Where the symbols take the points:
s195 ψ s3
s195 η s787
s829 ψ s56
s829 η s464
s3 ψ s410
s3 η s429
s276 ψ s350
s276 η s352
s55 ψ s776
s55 η s59
s935 ψ s891
s935 η s53
s891 ψ s429
s891 η s410
s436 ψ s575
s436 η s892
s108 ψ s480
s108 η s345
s717 ψ s118
s717 η s270
s860 ψ s412
s860 η s562
s480 ψ s342
s480 η s474
s59 ψ s142
s59 η s55
s53 ψ s946
s53 η s935
s749 ψ s27
s749 η s471
s352 ψ s749
s352 η s276
s70 ψ s984
s70 η s483
s142 ψ s860
s142 η s303
s953 ψ s40
s953 η s614
s410 ψ s53
s410 η s891
s27 ψ s483
s27 η s984
s892 ψ s287
s892 η s436
s562 ψ s303
s562 η s860
s946 ψ s554
s946 η s452
s350 ψ s717
s350 η s867
s984 ψ s471
s984 η s27
s270 ψ s867
s270 η s717
s474 ψ s345
s474 η s480
s865 ψ s892
s865 η s575
s464 ψ s195
s464 η s829
s287 ψ s464
s287 η s56
s342 ψ s59
s342 η s776
s867 ψ s352
s867 η s350
s345 ψ s341
s345 η s108
s787 ψ s829
s787 η s195
s118 ψ s865
s118 η s633
s614 ψ s70
s614 η s953
s776 ψ s474
s776 η s342
s575 ψ s633
s575 η s865
s341 ψ s452
s341 η s554
s429 ψ s787
s429 η s3
s471 ψ s276
s471 η s749
s40 ψ s562
s40 η s412
s412 ψ s614
s412 η s40
s452 ψ s935
s452 η s946
s303 ψ s55
s303 η s142
s554 ψ s108
s554 η s341
s483 ψ s953
s483 η s70
s633 ψ s270
s633 η s118
s56 ψ s436
s56 η s287

In the rows, 24 stands for zero.

The rows follow the links: the fewer symbols apart two points are, the more alike their rows tend to be.

Each row is also shifted at random along 2 hidden directions that mean nothing.

Row, then point:
[ 21  22  23  25  24  18  26  27  25  26  25  25  26  28  20  28  21  20  24  21  26  24  14  25  18  20  20  23  25  27  25  18  26  24  29  17  21  24  26  25  21  18  24] -> s633
[ 35  23  21  25  32  21  23  27  19  24  22  27  24  24  25  18  19  26  19  24  24  19  28  24  31  28  29  22  30  25  25  19  19  22  25  22  20  23  23  19  30  31  26] -> s776
[ 26  24  21  26  28  29  24  21  22  19  28  22  24  20  20  25  21  23  21  30  21  24  27  23  23  21  18  25  25  22  22  26  21  25  20  26  29  22  23  21  21  16  27] -> s891
[ 33  20  25  19  16  26  20  22  22  23  18  24  29  18  23  27  26  23  23  27  23  26  29  24  22  29  23  21  27  23  27  26  19  26  21  22  25  24  25  24  25  25  22] -> s946
[  6  23  26  25  28  27  23  24  26  26  21  22  22  27  24  21  20  23  29  24  27  21  24  28  20  24  25  22  22  23  22  18  22  25  27  22  23  22  20  24  21  20  19] -> s287
[ 34  18  22  24  24  22  22  26  23  23  30  30  25  24  20  18  22  21  16  23  19  23  21  19  31  22  24  21  26  24  30  22  22  22  22  28  28  26  25  29  25  27  26] -> s59
[ 15  21  24  27  32  27  23  28  25  23  25  30  21  27  22  21  20  23  24  26  27  18  25  28  24  21  23  20  25  26  20  14  22  28  25  26  23  19  21  22  20  15  28] -> s892
[ 31  23  27  23  25  25  20  24  25  28  15  22  23  26  26  17  22  24  29  23  28  21  27  29  23  29  31  20  22  21  25  20  21  24  27  23  22  24  20  27  22  26  13] -> s464
[ 13  22  23  22  23  25  22  27  25  24  25  31  21  25  24  19  26  24  23  21  21  22  27  25  31  23  26  22  23  26  25  22  24  25  20  28  21  22  23  25  24  27  28] -> s40
[ 27  23  24  18  14  25  21  25  27  22  19  28  23  22  26  26  29  24  28  18  23  24  26  28  24  24  25  24  20  27  22  26  26  26  18  26  20  23  25  25  22  27  27] -> s27
[ 31  26  22  25  25  17  29  23  22  26  26  19  21  26  26  22  22  23  21  18  24  24  18  20  26  23  26  28  23  21  25  26  27  18  26  21  22  27  25  24  29  29  21] -> s614
[ 12  25  22  24  28  21  23  24  22  25  22  22  23  24  27  20  21  26  21  23  25  23  26  22  27  26  29  24  25  22  25  24  21  20  24  22  21  25  23  22  28  30  21] -> s55
[ 23  26  20  27  29  23  25  22  18  20  26  22  26  20  22  27  18  25  17  29  23  22  28  19  22  24  20  24  29  24  21  24  21  24  23  21  23  24  25  15  26  22  31] -> s341
[ 38  25  19  27  31  18  28  27  20  22  30  27  22  26  23  24  20  24  15  20  23  21  20  20  27  19  23  25  28  29  21  20  25  22  25  21  19  23  25  18  28  23  34] -> s70
[ 21  20  22  24  28  23  21  28  25  24  25  33  22  24  24  18  22  24  18  21  21  20  28  25  33  24  27  21  26  28  25  18  21  25  21  27  21  20  22  23  26  28  29] -> s562

Where do the symbols, taken in turn from left to right, take each start?
Answers are names.
[ 34  22  25  19  17  26  20  25  26  23  21  32  20  23  27  22  30  25  26  19  22  23  27  27  29  25  28  23  20  26  24  24  26  26  18  29  20  22  23  26  24  29  27]
ψ η ψ -> s70
[ 30  20  25  21  19  24  19  25  21  23  17  25  31  20  23  27  22  24  22  27  25  25  29  25  20  28  23  20  29  26  25  24  19  25  23  19  22  24  25  23  24  24  22]
ψ ψ ψ η -> s345
[ 29  20  22  25  24  20  25  24  24  25  29  25  24  25  22  18  22  22  17  22  20  24  19  18  31  22  24  22  25  22  31  24  24  19  24  27  26  26  25  28  27  27  23]
ψ η η -> s860
[ 33  19  23  22  19  26  18  25  22  21  26  30  28  19  19  26  25  22  19  27  19  25  27  22  26  24  21  20  27  25  29  25  19  26  19  26  27  24  25  25  24  23  28]
η η -> s108
[ 23  25  24  19  14  21  22  25  26  26  18  24  23  23  26  30  30  24  28  20  25  27  21  26  18  24  24  25  19  26  21  26  28  23  24  20  19  24  26  26  22  25  24]
ψ ψ -> s27
[ 29  20  24  22  18  25  22  22  25  24  26  24  25  21  23  20  26  22  21  24  18  27  23  19  30  25  23  22  22  19  32  29  23  22  20  29  29  27  25  31  24  28  19]
ψ ψ ψ -> s860
[ 33  23  25  26  25  28  24  20  25  23  28  21  22  24  23  20  22  22  25  27  22  24  23  24  25  21  20  23  21  18  25  24  22  24  22  29  30  24  21  28  19  19  19]
η ψ η -> s429
[  6  21  22  21  22  25  21  27  25  21  27  34  23  22  23  24  26  25  20  22  21  22  26  25  27  21  21  23  25  30  22  20  25  27  20  26  21  19  25  22  24  23  33]
η η ψ -> s40
[ 14  18  24  22  19  25  22  22  22  21  26  26  28  20  20  25  25  21  20  26  19  28  24  20  25  23  19  21  24  25  29  28  23  25  19  26  29  24  27  27  23  23  26]
η η -> s480
[ 27  21  24  21  21  24  20  25  22  26  16  24  29  21  23  26  21  24  25  26  27  25  27  26  18  28  26  20  28  24  25  21  18  25  26  18  21  24  24  23  24  24  20]
ψ η η -> s53
[ 34  29  22  24  25  22  27  21  24  22  25  20  19  23  28  25  28  25  26  21  24  24  24  22  24  22  24  30  20  23  18  27  28  22  22  23  20  23  25  20  25  25  26]
ψ ψ -> s350
[ 21  24  23  27  26  28  24  20  22  21  31  23  24  23  19  25  22  22  21  30  21  24  24  22  21  19  17  24  22  21  22  25  22  25  21  27  30  23  22  23  20  16  25]
η ψ -> s410
[ 26  23  27  21  22  23  21  22  25  29  11  19  25  26  28  21  23  23  31  24  29  24  27  30  21  30  31  21  22  18  25  22  20  22  27  21  23  25  21  27  22  28   9]
ψ ψ -> s410
[ 27  28  22  24  27  21  25  21  20  25  18  18  25  21  28  21  22  25  23  23  26  23  29  22  25  29  29  26  25  18  25  26  20  21  24  21  23  25  23  20  29  33  18]
ψ ψ -> s341
[ 31  27  22  24  24  20  27  22  22  22  25  19  20  23  26  26  26  25  24  20  24  25  20  21  23  23  25  30  21  23  20  27  28  20  24  21  21  24  25  20  27  26  26]
η η -> s984
[ 33  19  25  27  29  25  25  26  26  24  29  25  23  27  20  19  20  20  22  25  23  21  18  23  24  19  22  20  24  24  26  19  24  23  27  25  28  22  21  28  20  16  21]
η η -> s56
[ 36  23  27  20  16  19  23  23  27  27  16  19  24  28  26  26  28  23  30  18  27  26  18  26  18  26  29  24  20  22  25  25  28  21  28  21  21  26  25  29  23  26  14]
ψ η η -> s867
